Below are the code and all the weights of a small trained network. Each question names an input and a target symbol and asks about switching units off, where a switched-off unit gives its printed mean instead of its output.

import numpy as np


def w(rows, s, z=0):
    codes = np.array(rows[::2]) - 128.0
    scale = np.full(codes.shape[1], s)
    scale[-1] = z or s
    return codes * scale


def f(y):
    return np.maximum(y, 0)


def softmax(a):
    e = np.exp(a - a.max(-1, keepdims=True))
    return e / e.sum(-1, keepdims=True)


def log_softmax(a):
    a = a - a.max(-1, keepdims=True)
    return a - np.log(np.exp(a).sum(-1, keepdims=True))


def net(x, mask):
    ids = ['ΔΣΦαβγεζλμξπω'.index(c) for c in x.split()]
    T = len(ids)
    res = E[ids] + P[:T]
    q, k, v = (res @ M[0].T for M in (Q, K, V))
    z = softmax(np.where(np.tri(T) > 0, q @ k.T / 2**0.5, -1e9)) @ v
    res = res + np.where(mask[0], z, O[0][:, -1]) @ O[0][:, :-1]
    y = f(res @ A[0][:, :-1].T + A[0][:, -1])
    res = res + np.where(mask[1:9], y, B[0][:, -1]) @ B[0][:, :-1]
    return log_softmax(res[-1] @ U[:, :-1].T + U[:, -1])


Q, K, V, O, A, B = {}, {}, {}, {}, {}, {}
E = w([
[92,156,188],'Δ',
[147,248,206],'Σ',
[155,187,153],'Φ',
[161,167,82],'α',
[107,84,76],'β',
[84,121,168],'γ',
[121,168,162],'ε',
[91,89,110],'ζ',
[96,104,116],'λ',
[105,83,80],'μ',
[106,195,228],'ξ',
[132,93,29],'π',
[223,217,60],'ω',
],0.018)
P = w([
[83,162,133],'0',
[2,209,120],'1',
[2,191,117],'2',
[194,107,167],'3',
[205,100,163],'4',
[79,177,141],'5',
[72,164,102],'6',
],0.009)
Q[0] = w([
[43,245,52],'head 1',
[62,112,118],'head 1',
],0.013)
K[0] = w([
[250,121,148],'head 1',
[153,13,200],'head 1',
],0.012)
V[0] = w([
[124,68,7],'head 1',
[51,24,219],'head 1',
],0.011)
O[0] = w([
[151,237,65,46],'head 1',
[5,87,77,2],'head 1',
],0.017,0.0035)
A[0] = w([
[163,169,60,91],'neuron 1',
[76,103,99,83],'neuron 2',
[131,194,238,58],'neuron 3',
[110,112,98,59],'neuron 4',
[92,168,159,158],'neuron 5',
[7,146,121,180],'neuron 6',
[148,53,154,241],'neuron 7',
[57,61,93,2],'neuron 8',
],0.011,0.0053)
B[0] = w([
[54,75,175,196],'neuron 1',
[184,197,175,185],'neuron 2',
[82,74,78,241],'neuron 3',
[77,72,212,145],'neuron 4',
[139,83,38,166],'neuron 5',
[203,69,44,248],'neuron 6',
[113,254,111,220],'neuron 7',
[210,137,225,214],'neuron 8',
],0.0065,0.014)
U = w([
[136,78,145,19],'Δ',
[74,171,198,134],'Σ',
[83,186,161,211],'Φ',
[111,212,137,234],'α',
[112,150,67,123],'β',
[159,15,113,60],'γ',
[100,137,147,202],'ε',
[153,72,54,90],'ζ',
[143,88,79,70],'λ',
[111,138,63,147],'μ',
[122,105,179,69],'ξ',
[90,254,125,184],'π',
[188,163,131,2],'ω',
],0.0091,0.0055)

Each question gives the input, a string of symbols that net reads in full, and the target symbol t.
The units are the heads (2 rows each of Q, K, V and O) and the neurons (one row each of A and B). Each row of codes is followed by its name. A weight is (code - 128) times the scale printed after its matrix; where a second scale follows, it is the last column's (O, A, B and U).
mask holds one flag per unit, heads first, then neurons. A switched-off unit (its flag False) gives its mean, the last column of its rows in O or B, instead of its output. The means were averaged over made-up inputs and are rounded, as every weight is.
A unit's drop is (log p(t) with every unit on - log p(t) with that unit switched off) / (log p(t) with every unit on - log p(t) with every unit switched off).
The circuit of an input: a set's keep is (log p(t) with only the set's units on - log p(t) with every unit switched off) / (log p(t) with every unit on - log p(t) with every unit switched off). Starting from all 9 units, units are removed one at a time, each time the one whose removal leaves the highest keep (on an exact tie, the one counted first), for as long as the keep stays at least 0.8.
circuit, biggest first: the units of the circuit, biggest drop first
unit that matters most: the unit with the biggest drop
k most important neurons: the k neurons with the biggest drops, biggest first
drop of u: that unit's drop, to one decimal
input ω Σ Σ γ, target Σ: circuit, biggest first -> neuron 7; head 1; neuron 6
input ξ γ ζ, target ξ: 2 most important neurons -> neuron 7; neuron 8
input π ε λ, target π: circuit, biggest first -> head 1
input γ Δ Δ, target γ: circuit, biggest first -> neuron 6; head 1
input Δ π μ γ ζ ζ, target γ: circuit, biggest first -> head 1; neuron 6; neuron 8
input β γ λ, target μ: circuit, biggest first -> head 1; neuron 6
input π ζ α γ γ μ, target γ: circuit, biggest first -> head 1; neuron 6
input γ ε ε, target γ: circuit, biggest first -> neuron 6; head 1
input π μ μ α, target π: 2 most important neurons -> neuron 6; neuron 3
input γ μ μ, target γ: circuit, biggest first -> neuron 6; head 1; neuron 8
input β ω λ γ γ β, target γ: circuit, biggest first -> head 1; neuron 6
input ζ ξ Δ ζ ζ γ, target ζ: circuit, biggest first -> neuron 6; head 1
input Σ β ε, target Σ: 3 most important neurons -> neuron 7; neuron 6; neuron 5
input ω ε λ, target ω: unit that matters most -> head 1
input Σ γ ζ, target Σ: circuit, biggest first -> head 1; neuron 7; neuron 6
input γ α ζ, target γ: 3 most important neurons -> neuron 6; neuron 8; neuron 4
input ξ Δ λ, target ξ: 4 most important neurons -> neuron 7; neuron 8; neuron 6; neuron 2
input γ α γ, target γ: 2 most important neurons -> neuron 6; neuron 8
input Δ γ γ Σ, target Σ: drop of neuron 7 -> 0.6
input ω γ ξ, target ω: drop of head 1 -> 1.2
input Σ γ μ, target Σ: drop of neuron 4 -> 0.0
input Σ π π ζ, target π: drop of neuron 7 -> -0.1
input γ ζ λ, target γ: unit that matters most -> neuron 6
